Below is a small trained network, with its code and all its weights. Each question gives an input and a class and asks what happens when units are switched off, that is, made to give their printed mean instead of their output.

import numpy as np


def w(rows, s, z=0):
    codes = np.array(rows[::2]) - 128.0
    scale = np.full(codes.shape[1], s)
    scale[-1] = z or s
    return codes * scale


def f(y):
    return np.maximum(y, 0)


def log_softmax(a):
    a = a - a.max(-1, keepdims=True)
    return a - np.log(np.exp(a).sum(-1, keepdims=True))


def net(x, mask):
    res = np.array(x, float).reshape(1, 6) / 4 @ E
    y = f(res @ A[0][:, :-1].T + A[0][:, -1])
    res = res + np.where(mask, y, B[0][:, -1]) @ B[0][:, :-1]
    return log_softmax(res[-1] @ U[:, :-1].T + U[:, -1])


A, B = {}, {}
E = w([
[56,122,206,167,153,179,178,109,105,109],'x0',
[89,109,163,53,44,139,130,141,188,89],'x1',
[40,63,150,147,143,91,40,47,37,157],'x2',
[157,178,145,114,75,169,107,3,183,163],'x3',
[154,93,84,17,108,79,28,94,211,135],'x4',
[172,236,178,126,170,5,189,124,118,21],'x5',
],0.0051)
A[0] = w([
[57,85,164,214,183,177,91,45,58,222,254],'n0',
[195,113,3,33,122,71,8,113,174,154,182],'n1',
[153,168,149,49,50,128,132,77,196,118,219],'n2',
[167,180,157,126,150,94,100,24,124,114,84],'n3',
[150,169,144,179,167,112,225,197,109,72,95],'n4',
[132,176,177,161,149,27,112,55,69,86,135],'n5',
[142,167,155,98,121,113,125,73,175,126,132],'n6',
[179,195,177,137,78,213,220,115,195,109,118],'n7',
],0.0052,0.0031)
B[0] = w([
[183,84,45,222,88,192,64,212,17,183,254],'n0',
[177,45,64,203,102,219,75,217,2,180,223],'n1',
[48,63,122,104,42,147,53,105,117,153,199],'n2',
[59,92,166,60,66,132,80,70,151,104,159],'n3',
[187,141,121,205,170,118,169,213,37,98,187],'n4',
[113,123,220,92,132,97,156,113,120,33,191],'n5',
[89,113,125,102,77,153,49,109,153,141,158],'n6',
[101,63,77,135,50,180,48,134,87,176,176],'n7',
],0.0061,0.0074)
U = w([
[171,171,140,163,224,112,205,154,115,95,69],'0',
[126,179,116,77,143,117,146,76,254,165,2],'1',
[137,97,59,162,96,160,89,150,93,182,160],'2',
[81,114,188,48,108,123,122,100,166,91,212],'3',
],0.0088,0.0038)

Each question gives the input, the list of numbers given to net, and the class t.
The units are the neurons (one row each of A and B). Each row of codes is followed by its name. A weight is (code - 128) times the scale printed after its matrix; where a second scale follows, it is the last column's (A, B and U).
mask holds one flag per neuron, in row order. A switched-off neuron (its flag False) gives its mean, the last column of its row in B, instead of its output. The means were averaged over made-up inputs and are rounded, as every weight is.
A unit's drop is (log p(t) with every unit on - log p(t) with that unit switched off) / (log p(t) with every unit on - log p(t) with every unit switched off).
The circuit of an input: a set's keep is (log p(t) with only the set's units on - log p(t) with every unit switched off) / (log p(t) with every unit on - log p(t) with every unit switched off). Starting from all 8 units, units are removed one at a time, each time the one whose removal leaves the highest keep (on an exact tie, the one counted first), for as long as the keep stays at least 0.8.
circuit, biggest first: the units of the circuit, biggest drop first
unit that matters most: the unit with the biggest drop
k most important neurons: the k neurons with the biggest drops, biggest first
drop of u: that unit's drop, to one decimal
input [4,-2,-3,-1,4,8], class 3: unit that matters most	n0
input [5,1,0,8,-3,4], class 3: circuit, biggest first	(n1 n3)
input [-3,-2,5,2,4,5], class 3: circuit, biggest first	(n0 n5)
input [7,7,-2,-3,-5,2], class 0: 2 most important neurons	(n4 n0)
input [-6,7,-3,3,-3,8], class 3: circuit, biggest first	(n0 n2)
input [-1,-1,-8,-3,-8,-5], class 0: circuit, biggest first	(n0 n1)
input [3,3,1,-1,-5,5], class 0: 2 most important neurons	(n4 n2)
input [-8,6,3,-1,-1,6], class 3: 2 most important neurons	(n0 n5)
input [1,-5,1,-7,6,4], class 0: 2 most important neurons	(n0 n2)
input [5,4,-1,-4,2,4], class 3: 2 most important neurons	(n0 n1)
input [-7,-1,8,0,-3,7], class 3: 2 most important neurons	(n5 n3)
input [5,2,1,3,6,2], class 3: drop of n2	0.0
input [1,5,1,-7,3,4], class 0: drop of n2	0.2
input [-4,6,3,5,-2,5], class 3: drop of n0	0.2
input [0,-5,5,-4,3,8], class 0: most important neuron	(n2)
